Below are the code and all the weights of a small trained network. Each question names an input and a class and asks about switching units off, where a switched-off unit gives its printed mean instead of its output.

import numpy as np


def w(rows, s, z=0):
    codes = np.array(rows[::2]) - 128.0
    scale = np.full(codes.shape[1], s)
    scale[-1] = z or s
    return codes * scale


def norm(h):
    return h / np.sqrt((h * h).mean(-1, keepdims=True) + 1e-5)


def f(y):
    return np.maximum(y, 0)


def log_softmax(a):
    a = a - a.max(-1, keepdims=True)
    return a - np.log(np.exp(a).sum(-1, keepdims=True))


def net(x, mask):
    res = np.array(x, float).reshape(1, 5) / 4 @ E
    u = 0
    for l in range(2):
        y = f(norm(res) @ A[l][:, :-1].T + A[l][:, -1])
        res = res + np.where(mask[u : u + 8], y, B[l][:, -1]) @ B[l][:, :-1]
        u += 8
    return log_softmax(norm(res)[-1] @ U[:, :-1].T + U[:, -1])


A, B = {}, {}
E = w([
[16,59,239,118,183,54,153,2,107,66,239,80],'x0',
[150,224,102,179,98,18,140,88,90,127,210,204],'x1',
[126,195,157,207,239,179,214,173,215,21,87,150],'x2',
[145,119,160,73,127,75,121,157,135,108,128,139],'x3',
[125,131,131,113,127,122,124,137,124,120,126,134],'x4',
],0.0065)
A[0] = w([
[93,187,129,178,199,110,169,183,183,59,92,108,187],'L0N0',
[103,199,136,196,144,107,176,160,104,112,108,155,87],'L0N1',
[189,113,17,150,85,127,124,140,123,172,38,190,147],'L0N2',
[133,87,52,99,73,131,106,149,93,169,124,169,17],'L0N3',
[198,147,55,74,141,184,158,210,150,182,44,95,172],'L0N4',
[195,195,75,152,74,145,163,255,184,139,110,140,6],'L0N5',
[185,97,58,80,43,101,94,208,124,183,142,154,94],'L0N6',
[46,57,124,106,86,101,110,147,136,167,137,53,214],'L0N7',
],0.0068,0.0021)
B[0] = w([
[157,150,226,185,101,132,33,151,105,131,142,77,247],'L0N0',
[241,76,134,5,77,133,179,132,161,156,172,195,187],'L0N1',
[2,180,134,43,162,126,115,176,166,78,166,192,231],'L0N2',
[154,198,120,108,195,118,136,156,178,100,130,193,184],'L0N3',
[195,91,172,161,113,178,161,214,4,203,117,104,255],'L0N4',
[148,126,85,175,73,72,115,5,115,112,28,94,232],'L0N5',
[64,176,98,124,151,192,132,191,146,135,191,162,223],'L0N6',
[137,63,126,109,159,99,157,115,92,140,61,110,221],'L0N7',
],0.0076,0.0078)
A[1] = w([
[81,104,190,73,111,188,26,149,159,128,79,80,139],'L1N0',
[92,66,65,34,134,155,245,121,92,178,1,119,103],'L1N1',
[85,210,213,184,150,134,202,131,165,87,221,153,4],'L1N2',
[158,240,102,114,32,166,53,139,142,166,46,160,80],'L1N3',
[131,146,134,213,126,25,113,118,48,127,155,178,78],'L1N4',
[77,92,12,86,97,44,144,126,102,142,175,136,130],'L1N5',
[191,223,56,134,98,91,46,130,227,104,103,187,39],'L1N6',
[72,27,212,107,207,178,51,113,216,81,123,80,14],'L1N7',
],0.0071,0.0027)
B[1] = w([
[88,136,85,179,191,166,160,152,130,112,126,101,232],'L1N0',
[154,134,116,32,167,113,84,97,112,106,188,121,237],'L1N1',
[145,179,109,50,181,73,118,176,147,144,166,149,207],'L1N2',
[134,53,163,154,131,102,139,86,176,120,154,97,255],'L1N3',
[160,116,163,124,104,189,141,117,44,75,95,244,210],'L1N4',
[121,87,70,221,85,136,149,110,118,120,108,118,222],'L1N5',
[73,145,139,173,89,68,74,55,190,183,74,70,201],'L1N6',
[105,169,84,151,83,154,185,125,197,128,117,97,252],'L1N7',
],0.011,0.0064)
U = w([
[95,129,67,48,198,239,51,228,52,197,110,188,255],'0',
[252,91,217,247,122,236,87,254,94,160,41,34,76],'1',
[77,28,53,58,192,120,177,28,108,83,171,24,76],'2',
[64,221,164,211,203,225,231,193,214,41,139,46,143],'3',
[26,217,11,181,38,32,41,138,227,217,159,237,50],'4',
[204,138,247,231,18,75,51,74,205,172,28,180,208],'5',
[114,73,88,214,59,96,191,42,8,44,161,244,100],'6',
[232,247,222,74,178,47,180,103,160,59,236,216,112],'7',
],0.0094,0.0036)

Each question gives the input, the list of numbers given to net, and the class t.
The units are the neurons (one row each of A and B). Each row of codes is followed by its name. A weight is (code - 128) times the scale printed after its matrix; where a second scale follows, it is the last column's (A, B and U).
mask holds one flag per neuron, layer by layer. A switched-off neuron (its flag False) gives its mean, the last column of its row in B, instead of its output. The means were averaged over made-up inputs and are rounded, as every weight is.
A unit's drop is (log p(t) with every unit on - log p(t) with that unit switched off) / (log p(t) with every unit on - log p(t) with every unit switched off).
The circuit of an input: a set's keep is (log p(t) with only the set's units on - log p(t) with every unit switched off) / (log p(t) with every unit on - log p(t) with every unit switched off). Starting from the 12 units with the biggest drops (on a tie, the unit counted first), units are removed one at a time, each time the one whose removal leaves the highest keep (on an exact tie, the one counted first), for as long as the keep stays at least 0.8.
circuit, biggest first: the units of the circuit, biggest drop first
most important unit: the unit with the biggest drop
k most important neurons: the k neurons with the biggest drops, biggest first
k most important neurons of layer l: the k neurons of layer l with the biggest drops, biggest first
drop when u is switched off: that unit's drop, to one decimal
input [0,7,8,2,5], class 5: 2 most important neurons of layer 1 : [L1N6; L1N1]
input [-1,8,7,-3,3], class 5: most important unit : L1N6
input [-2,-4,0,6,0], class 0: 2 most important neurons of layer 0 : [L0N4; L0N0]
input [0,-7,5,1,2], class 1: 3 most important neurons : [L0N4; L0N2; L0N0]
input [-7,-2,0,3,-8], class 0: 4 most important neurons : [L0N4; L0N2; L0N0; L1N1]
input [6,-2,1,0,-1], class 3: 3 most important neurons of layer 0 : [L0N5; L0N4; L0N1]
input [-4,-4,-1,8,-5], class 0: 4 most important neurons : [L0N4; L0N0; L0N2; L1N1]
input [6,3,1,-7,-6], class 7: 2 most important neurons : [L1N2; L0N5]
input [5,1,5,-6,6], class 7: 2 most important neurons : [L1N2; L0N1]
input [0,0,7,2,-7], class 1: 3 most important neurons : [L0N0; L0N2; L0N3]
input [-2,7,0,8,-6], class 4: 2 most important neurons of layer 1 : [L1N6; L1N2]
input [-3,0,5,2,8], class 1: 3 most important neurons of layer 0 : [L0N4; L0N0; L0N3]
input [5,2,1,1,4], class 7: 2 most important neurons : [L0N5; L1N2]
input [-7,6,5,6,0], class 5: circuit, biggest first : [L0N5]
input [3,1,0,8,-5], class 6: 2 most important neurons : [L0N2; L0N0]
input [-3,8,5,-5,-2], class 5: drop when L1N6 is switched off : 0.1
input [-3,-1,3,-1,-3], class 1: drop when L0N0 is switched off : 0.1
input [6,2,8,7,-4], class 7: drop when L1N2 is switched off : 0.5
